Here is a tiny trained network, its code and every weight. The questions are about switching its units off for an input and a class, where a switched-off unit gives its printed mean instead of its output.

import numpy as np


def w(rows, s, z=0):
    codes = np.array(rows[::2]) - 128.0
    scale = np.full(codes.shape[1], s)
    scale[-1] = z or s
    return codes * scale


def f(y):
    return np.maximum(y, 0)


def log_softmax(a):
    a = a - a.max(-1, keepdims=True)
    return a - np.log(np.exp(a).sum(-1, keepdims=True))


def net(x, mask):
    res = np.array(x, float).reshape(1, 2) / 4 @ E
    y = f(res @ A[0][:, :-1].T + A[0][:, -1])
    res = res + np.where(mask, y, B[0][:, -1]) @ B[0][:, :-1]
    return log_softmax(res[-1] @ U[:, :-1].T + U[:, -1])


A, B = {}, {}
E = w([
[166,210,23,20,156,210,44,55],'x0',
[174,72,212,162,131,254,38,136],'x1',
],0.014)
A[0] = w([
[43,141,65,157,137,10,211,93,253],'n0',
[171,83,166,135,130,175,76,111,144],'n1',
[130,201,32,61,193,163,89,20,121],'n2',
[148,34,212,244,82,117,189,194,43],'n3',
[118,165,11,24,144,104,106,83,190],'n4',
[106,89,169,169,149,121,87,193,126],'n5',
],0.013,0.0037)
B[0] = w([
[111,5,63,137,101,103,228,194,254],'n0',
[151,107,137,163,118,246,72,107,184],'n1',
[137,199,107,121,162,94,189,109,254],'n2',
[109,180,161,74,170,178,135,177,246],'n3',
[124,180,133,127,160,79,144,185,245],'n4',
[162,148,168,78,180,137,104,136,176],'n5',
],0.016,0.03)
U = w([
[124,75,119,163,7,96,165,133,116],'0',
[112,139,121,146,135,154,110,22,46],'1',
[97,129,118,93,156,105,158,156,3],'2',
[132,193,161,109,157,109,130,121,210],'3',
[151,72,166,142,117,145,25,94,210],'4',
],0.018,0.0052)

Each question gives the input, the list of numbers given to net, and the class t.
The units are the neurons (one row each of A and B). Each row of codes is followed by its name. A weight is (code - 128) times the scale printed after its matrix; where a second scale follows, it is the last column's (A, B and U).
mask holds one flag per neuron, in row order. A switched-off neuron (its flag False) gives its mean, the last column of its row in B, instead of its output. The means were averaged over made-up inputs and are rounded, as every weight is.
A unit's drop is (log p(t) with every unit on - log p(t) with that unit switched off) / (log p(t) with every unit on - log p(t) with every unit switched off).
The circuit of an input: a set's keep is (log p(t) with only the set's units on - log p(t) with every unit switched off) / (log p(t) with every unit on - log p(t) with every unit switched off). Starting from all 6 units, units are removed one at a time, each time the one whose removal leaves the highest keep (on an exact tie, the one counted first), for as long as the keep stays at least 0.8.
units of the circuit, in order: the units of the circuit, biggest drop first
unit that matters most: the unit with the biggest drop
top k neurons: the k neurons with the biggest drops, biggest first
drop when u is switched off: that unit's drop, to one decimal
input [-1,2], class 4: units of the circuit, in order => [n2 n4 n0]
input [-2,1], class 3: units of the circuit, in order => [n0]
input [0,-7], class 0: top 2 neurons => [n0 n3]
input [-1,3], class 4: units of the circuit, in order => [n2 n4 n0]
input [-2,3], class 3: top 2 neurons => [n0 n3]
input [-2,5], class 4: top 3 neurons => [n2 n4 n1]
input [-2,4], class 4: top 2 neurons => [n2 n4]
input [0,-1], class 0: top 4 neurons => [n3 n2 n4 n5]
input [1,2], class 4: top 4 neurons => [n0 n2 n4 n3]
input [-1,4], class 4: top 2 neurons => [n2 n4]
input [0,4], class 4: drop when n2 is switched off => 0.1
input [-4,-5], class 0: drop when n2 is switched off => 0.0
input [4,6], class 1: drop when n1 is switched off => 0.1
input [-8,8], class 3: unit that matters most => n3
